In the rows, zero is written as 128.
Each row of numbers belongs to one of the objects below and depends on some of the facts about them. Some rows are named. Which object is each other row?

Some objects and their rows:
[121 130 122 127 122 124 126 128 128 110 135 111 121 127 132 124 126 103
 127 106 136 134 123 132 133 128 118 139 142 118 134 133 126 125 118 130
 135 130 126 122 123 127] -> plaklel
[130 136 129 117 109 140 114  86 134 127 139 161 124 133 120 106 118 123
 137 121 131 139 125 107 132 126 123 107 153 135 134 121 127 125 136 118
 124 123 136 129 127 122] -> fostim
[130 131 144 121 135 134 129 136 119 141 130 175 117 124 116 160 128 140
 132 141 101 122 126 118 119 122 136 120 139 114 124 120 117 132 126 127
 123 126 126 133 131 127] -> grikom
[124 125 119 130 126 127 129 134 132 120 136 112 127 125 130 122 131 121
 123 123 140 122 126 135 129 127 123 144 119 119 127 134 124 124 123 129
 132 132 127 117 130 136] -> plinun
[139 137 149 128 154 125 140 174 134 145 142 100 109 123 134 153 140  98
 124 127 125 100 134 130 128 127 132 134 113 113 113 129 135 123 135 135
 125 137 126 121 139 142] -> mede
[111 127 132 132 138 137 129  90 119 134 106 155 116 106 123 104 138 129
 136 122  98 121 110 159 124 123 145 135 146  92 115 119 135 157 137 126
 116 110 113 123 124 137] -> rasan
[123 136 128 144 125 127 136 203 130 134 125  87 131 125 133  92 126 113
 133 113 140 123 132 140 139 132 130 124 101 138 138 126 146 135 137 134
 139 125 128 134 119 111] -> bebri
[137 125 135 122 130 124 140 184 126 126 140 133 123 134 127 143 125 123
 126 137 126 126 133 123 134 127 127 140 107 121 153 127 116 114 130 137
 134 141 127 126 128 132] -> grobon
[131 125 120 119 121 134 121  98 129 119 133 151 131 141 126 132 121 138
 128 136 123 139 122 124 130 126 127 130 141 129 135 129 112 121 126 126
 121 135 129 128 129 133] -> bruklu
[124 128 126 133 133 125 135 128 122 118 129 112 129 126 128 121 126 132
 126 125 121 126 134 135 130 131 130 140 110 121 136 127 126 129 126 132
 132 133 126 128 128 133] -> griskos
[129 125 120 128 128 129 126 116 130 121 127 125 138 136 132 130 127 133
 124 137 130 132 129 139 124 128 130 131 124 130 132 130 124 122 128 129
 129 130 128 133 126 126] -> poterek
[126 135 136 141 136 128 129  92 125 138 116 102 127 117 146 214 126 132
 129 148 126 120 128 151  96 126 140 114 146 109 109 134 140 124 119 123
 148 121 121 141 123 121] -> mudral
[123 128 121 133 130 124 132 128 124 113 128 108 138 125 129 122 126 134
 126 126 127 128 133 139 130 131 129 135 113 121 136 131 129 127 129 134
 133 133 126 128 130 131] -> fustam
[133 136 125 130 133 132 125 106 131 120 128  95 131 140 136 127 124 120
 129 129 129 132 125 140 130 130 127 134 133 126 124 133 137 120 131 129
 127 132 124 122 130 136] -> dazoske
[121 120 126 142 125 120 133 161 122 128 118 112 140 121 128 103 130 136
 126 124 137 127 139 128 134 134 127 117 106 143 137 126 133 133 129 130
 131 117 132 139 125 117] -> pedror
[121 132 119 136 135 124 130 102 122 135 124 113 136 121 122 105 124 142
 127 116 112 135 143 129 124 135 126 166 121 144 119 138 124 134  98 134
 135 150 123 132 133 130] -> triro
[126 113 137 111 128 108 114 124 127 150 132 174 118 136 124 173 134 127
 123 104 122 136 107  91 126 126 111  86 186 134 105 128 119 130 106 124
 119 108 142 130 137 118] -> zorok

There are 3 kinds of fact about the objects: Φ, η, ζ.
Φ: uses; η: refers to; ζ: belongs to class
budrakles Φ mede; budrakles Φ taden; budrakles Φ grazabu; drapodrin Φ bugivo; bribroplon Φ mede; bribroplon Φ plaklor
bribroplon Φ skavis; grilan Φ vaklenek; grilan Φ breke; grilan Φ vafi; fuplan Φ brelader; fuplan Φ gredri
fuplan Φ resa; gekofom Φ plaklor; gekofom Φ tibrom; gekofom Φ vobul; grinol Φ kosen; grinol Φ plagu
grinol Φ skavis; plikuplon Φ stagam; plikuplon Φ fekur; puska Φ rasan; zegrum Φ fuskur; dizuk Φ skefla
dizuk Φ fekur; dizuk Φ lizik; plidar Φ britri; plidar Φ vusom; plidar Φ trefla; plidar Φ misapin
tibisa Φ greru; grutok Φ gredri; grutok Φ bridek; grutok Φ klatrir; teba Φ bridek; teba Φ nobe
kineflun Φ driliskim; fuvonu Φ grudi; fostim Φ fostas; fostim Φ brulos; fostim Φ zifla; fostim Φ nobe
dutrar Φ plaklor; dutrar Φ fuskur; dutrar Φ flozodu; dutrar Φ skavis; zitrok Φ bebri; zitrok Φ nobe
fubre Φ bridek; fubre Φ lisil; deres Φ bebri; deres Φ klaskiplom; gubrizar Φ trasoplam; safler Φ dopa
safler Φ driliskim; vedri Φ taden; vedri Φ treles; vedri Φ paflu; pegem Φ flozodu; flasas Φ brelader
flasas Φ bebri; flasas Φ bugivo; grikom Φ tretren; grikom Φ bufor; trasas Φ peplam; trasas Φ taden
trasas Φ plinun; tabidol Φ bugagin; mulo Φ mede; palozus Φ gazo; palozus Φ fustam; kube Φ pavul
vezuk Φ fiska; zinol Φ fostas; zinol Φ breke; zinol Φ britri; zinol Φ plagu; fedrun Φ bugivo
bruklu Φ pakos; bruklu Φ misapin; lofom Φ driliskim; lofom Φ pedror; lofom Φ bugivo; bragropo Φ klefla
bragropo Φ refle; tugrus Φ vokla; tugrus Φ skile; gevam Φ dazoske; gevam Φ plagu; plonir Φ mudral
traflar Φ gorok; traflar Φ brubri; zoplel Φ gorok; zoplel Φ plesto; zoplel Φ plekol; zoplel Φ lozitrim
zoplel Φ klatrir; drukla Φ posim; drukla Φ vobul; drukla Φ toskam; grite Φ triro; grite Φ skefla
leflo Φ kosen; leflo Φ nisel; grufa Φ dopa; grufa Φ tibrom; grufa Φ roklope; grufa Φ trasoplam
flibrir Φ skefemu; kefun Φ deflu; trudru Φ griskos; trudru Φ pusti; flitrizus Φ plaklor; kikla Φ bridek
kikla Φ plaklel; kikla Φ breke; klinoges Φ tretren; ruste Φ bebri; ruste Φ toskam; nebrok Φ lozitrim
nebrok Φ zifla; nebrok Φ klaskiplom; nebrok Φ roklope; nebrok Φ nisel; zorok Φ brulos; zorok Φ klatrir
zorok Φ pobren; zorok Φ paflu; dotor η skefla; dotor η poterek; rasan η vaklenek; rasan η figratu
rasan η roklope; pusti η vatur; lizik η zustogrir; lizik η skefemu; trefla η zegrum; trefla η klinoges
trefla η griskos; puska η flitrizus; plesto η zustogrir; plesto η klurom; plesto η vezuk; plesto η skidi
vokla η skiner; vokla η grobon; fostas η dutrar; fostas η kineflun; kabis η plora; kabis η trudru
kabis η drotrik; britri η brelader; britri η dizuk; britri η breke; britri η nisel; vagrerul η bragropo
tretren η skiner; tretren η plora; tretren η kube; tretren η betros; plekol η flufles; plekol η plegro
riplan η plaklel; riplan η drapodrin; riplan η rolol; riplan η greru; refle η plonir; refle η grilan
refle η resa; refle η misapin; refle η kineflun; mustun η traflar; mustun η klurom; mustun η monon
mustun η dazoske; mustun η skidi; mustun η trasoplam; mede η stagam; mede η trasas; mede η grobon
mede η klastur; mede η fiska; grudi η deres; grudi η roklope; grazabu η fostim; grazabu η fekur
grazabu η vezuk; grazabu η roklope; grikom η dizuk; gazo η nobe; gazo η paflu; gazo η bufor
tabidol η klurom; tabidol η flasas; tabidol η lisil; tabidol η poterek; tabidol η skidi; tabidol η trasoplam
skavis η bridek; skavis η fuvonu; bileno η dufum; bileno η plidar; bileno η lela; bugagin η dutum
bugagin η brulos; bugagin η grobon; bugagin η kefun; pobren η klizoker; pobren η fuskur; zinu η triro
zinu η plegro; kluflus η triro; kluflus η resa; grite η flibrir; grite η fuskur; grite η tibisa
kosen η brelader; kosen η peplam; kosen η tibrom; kosen η trasoplam; leflo η vaklenek; leflo η lela
leflo η grilan; grikli η flibrir; grikli η flasas; grikli η pavul; grikli η betros; deflu η griskos
plasom η plidar; plasom η dutrar; plasom η flozodu; plasom η skefla; kamak η dutum; kamak η dazoske
kamak η bipe; ruste η zinol; ruste η vafi; grumen η gevam; grumen η dutrar; grumen η pavul
nebrok η budrakles; nebrok η klizoker; nebrok η breke; nebrok η figratu; zorok η pedror; zorok η kineflun
mudral η skidi; treles ζ d; driliskim ζ b; vaklenek ζ b; dotor ζ b; budrakles ζ f
triro ζ a; zustogrir ζ b; rasan ζ f; stagam ζ f; bufor ζ a; brubri ζ a
drapodrin ζ c; poterek ζ e; bribroplon ζ e; brulos ζ b; fekur ζ a; plagu ζ c
grilan ζ c; klizoker ζ e; fuplan ζ f; gekofom ζ d; pusti ζ b; vusom ζ e
lizik ζ f; grinol ζ b; trefla ζ e; plikuplon ζ a; puska ζ c; plesto ζ a
zegrum ζ c; brelader ζ c; vokla ζ e; lisil ζ b; plegro ζ b; dizuk ζ e
plidar ζ b; toskam ζ e; tibisa ζ f; skefla ζ d; grutok ζ d; lela ζ b
fostas ζ f; kabis ζ f; teba ζ c; britri ζ f; kineflun ζ f; vagrerul ζ d
klurom ζ a; fuvonu ζ c; tretren ζ e; vatur ζ a; flozodu ζ a; bugivo ζ f
fostim ζ d; dutrar ζ c; zifla ζ a; plekol ζ d; roklope ζ f; riplan ζ f
refle ζ d; greru ζ e; zitrok ζ a; fubre ζ a; nobe ζ c; mustun ζ d
deres ζ b; mede ζ b; pakos ζ d; gubrizar ζ c; safler ζ c; pedror ζ a
klastur ζ d; misapin ζ c; plora ζ e; vedri ζ f; grudi ζ a; taden ζ d
pegem ζ e; grazabu ζ a; vobul ζ f; flasas ζ f; grobon ζ b; dazoske ζ f
skefemu ζ a; grikom ζ d; betros ζ c; bipe ζ f; trasas ζ a; plaklel ζ c
klefla ζ f; breke ζ b; gorok ζ c; monon ζ d; gazo ζ a; tabidol ζ c
skavis ζ f; bileno ζ f; dufum ζ a; mulo ζ e; palozus ζ d; griskos ζ a
bugagin ζ b; pobren ζ c; vafi ζ f; posim ζ a; kube ζ d; paflu ζ d
vezuk ζ e; klaskiplom ζ a; zinu ζ f; zinol ζ b; trasoplam ζ b; fedrun ζ f
peplam ζ d; dutum ζ d; kluflus ζ c; bridek ζ e; bruklu ζ e; lofom ζ d
pavul ζ e; bragropo ζ a; tugrus ζ f; gevam ζ e; plonir ζ f; traflar ζ a
zoplel ζ a; drukla ζ e; grite ζ e; figratu ζ a; kosen ζ e; nisel ζ f
leflo ζ e; bebri ζ d; grufa ζ a; flibrir ζ c; kefun ζ c; gredri ζ c
fustam ζ a; resa ζ b; rolol ζ c; grikli ζ f; plinun ζ c; dopa ζ e
trudru ζ c; flitrizus ζ e; fiska ζ d; drotrik ζ d; kikla ζ b; deflu ζ e
plasom ζ e; lozitrim ζ d; tibrom ζ d; fuskur ζ b; kamak ζ c; skiner ζ f
plaklor ζ b; flufles ζ d; klinoges ζ e; ruste ζ c; grumen ζ f; skidi ζ a
skile ζ b; nebrok ζ e; klatrir ζ f; zorok ζ c; mudral ζ e

Rows to name:
No name comes twice in this set of rows, the named rows included.
[128 127 139 122 131 132 119  88 133 156 124 172 111 120 121 127 138 127
 132 124 122 125 120 109 124 127 134 107 166 123  99 119 130 146 137 117
 109 114 131 129 134 133]	leflo
[133 123 129 125 111 132 124 103 125 118 116 163 132 134 121 116 120 130
 131 134 129 149 130 115 133 129 125 110 142 147 144 125 123 129 130 117
 126 123 129 135 119 117]	fuplan
[116 133 136 138 137 136 126  84 128 140 127 130 117 105 126 119 137 131
 131 125 115 104 118 145 115 123 143 117 147  92  98 124 140 148 145 119
 119 114 125 120 137 144]	grazabu
[128 141 141 134 133 132 125 103 127 142 125 113 133 115 140 225 123 143
 131 150 120 118 126 136  92 123 138 107 150 111 105 133 145 123 120 123
 149 122 125 139 125 115]	mustun
[124 126 122 141 123 122 141 201 128 140 124 104 133 115 132  96 135 124
 128 126 144 118 134 137 133 130 129 142  93 135 139 128 137 131 133 136
 137 124 128 136 118 116]	driliskim
[123 137 126 129 128 130 128 132 128 122 147  98 118 134 136 106 123  98
 133  98 131 131 119 151 139 127 127 140 136 109 131 129 135 127 125 138
 133 130 123 120 125 134]	breke
[126 132 123 139 120 132 124  79 128 118 126 102 145 123 139 173 120 148
 127 143 136 128 135 149 104 127 130 122 133 120 127 132 136 120 125 118
 148 123 128 134 123 121]	skidi
[128 132 124 130 127 134 129 118 130 148 133 134 127 125 122 102 127 139
 129 118 124 136 140 111 121 130 123 171 128 149 112 137 120 130 103 133
 138 149 125 132 126 129]	plegro
[128 123 132 127 142 119 129 149 126 148 131 151 124 127 133 178 135 131
 126 130 123 121 115 118 117 126 127 111 141 116 113 125 120 128 122 133
 132 117 131 136 129 123]	dotor
[118 129 131 126 153 110 122 147 119 165 128 121 131 136 129 137 135 142
 126 117  99 120 119 128 126 128 128 126 139 130  90 128 130 147 106 140
 124 124 131 139 133 125]	refle
[134 134 144 135 156 127 127 114 137 142 124  81 116 122 135 122 138 108
 129 127 125 106 127 128 127 131 136 134 132 124  93 131 150 136 138 127
 115 129 127 117 141 144]	skavis
[130 132 129 137 130 131 131 134 136 123 119  84 125 128 135  93 130 110
 131 117 145 127 129 142 140 133 129 124 120 134 130 129 146 132 137 129
 126 125 125 123 129 129]	nisel
[124 124 126 144 130 125 137 172 124 129 105  89 132 123 133  95 130 118
 131 126 137 130 136 140 138 133 130 130 100 144 142 128 143 136 129 128
 136 123 122 134 119 112]	bugivo
[130 125 127 130 104 139 125 128 132 137 130 167 124 120 119  94 129 125
 133 127 146 131 128 116 129 124 123 119 135 134 142 122 122 131 138 117
 132 117 134 134 119 117]	deres

Now the same objects, written a new way:
Known rows:
[ 96 152 143 159 129 100 155 105 137 145 161 141 108] -> bileno
[117  84 121  88 151 106 121 132 153 130 149 139 118] -> puska
[ 93 103 118  88 128  75 182 162 149 161 129 138 105] -> tabidol
[101 134 119 110 100  86 166 133 125 152  89 138  84] -> mustun
[130 154 133 126 112 126 107 107 142 159 106 161  94] -> pusti
[145 118 162 122 105 121 169 178 123 107 121 127 127] -> poterek
[110  93 142  93 106 115 118 136 144 104 170 140 107] -> palozus
[142 158 125 133 114 132  94 116 142 158 124 148 103] -> skile
[132  91  68 116 129 188 149 126 148  78 185 102 119] -> zinol
[139 193 124 200 149 122  73 108  94 125  76 120 134] -> bebri
[143 125 178 136 120 135 141 152  96 137 127 163 130] -> pavul
[114 146 161 208 133 119  79 154  95 148 121 130 155] -> pedror
[149 161  99 175 197 152 110 106  99 119  84 121 118] -> nobe
[110 122 102 130 138 144 100 139 116  69 169  94 102] -> fuplan
[127 134 145  85 114 134 142 153 139 121 163 126 118] -> tibisa
[126 130 139  59 112 147 109 116  79 121 130 150 117] -> klastur
[143  97 163 123 125 136  92 130 135 146 123 127 117] -> vatur

Which object is each row?
No name comes twice in this set of rows, the named rows included.
[101 167 160 171 126 120  89 175 121  91 190 117 153]	kineflun
[145 120 197 159 122 152  98 119 139 156 143 155 131]	triro
[109 128 112  74 148  96 147 144 118 161 106 142 116]	kamak
[ 93  71  91 168 180 137 157 131 120 102 197 102 128]	zorok
[164 147 133 111  92 125 154 121 135 141  94 124 125]	peplam
[114 128 149 171 108 105 134 116 175 187 103 133 106]	grudi
[ 96  86 145 102 108  78 163 140 135 129 146 157  92]	grite
[164 156 122  96 120 160 174 138 108 138  89 119 138]	dazoske
[146 156  96 130 151 180 137 115  72 135  97 114 122]	brulos
[148 109 163 151 108 125 116 167 160 144 125 115 120]	figratu
[135 165 146 101 102  95 137 123 152 162 109 134  72]	lizik
[126 122 160 162 132 144 118 146 134 155 152 130 142]	dufum
[134 182 117 128 122 107 101  99 130 132  99 130 175]	vobul
[123 176 149 229 135 160  98 125 110  94 148 132 120]	resa

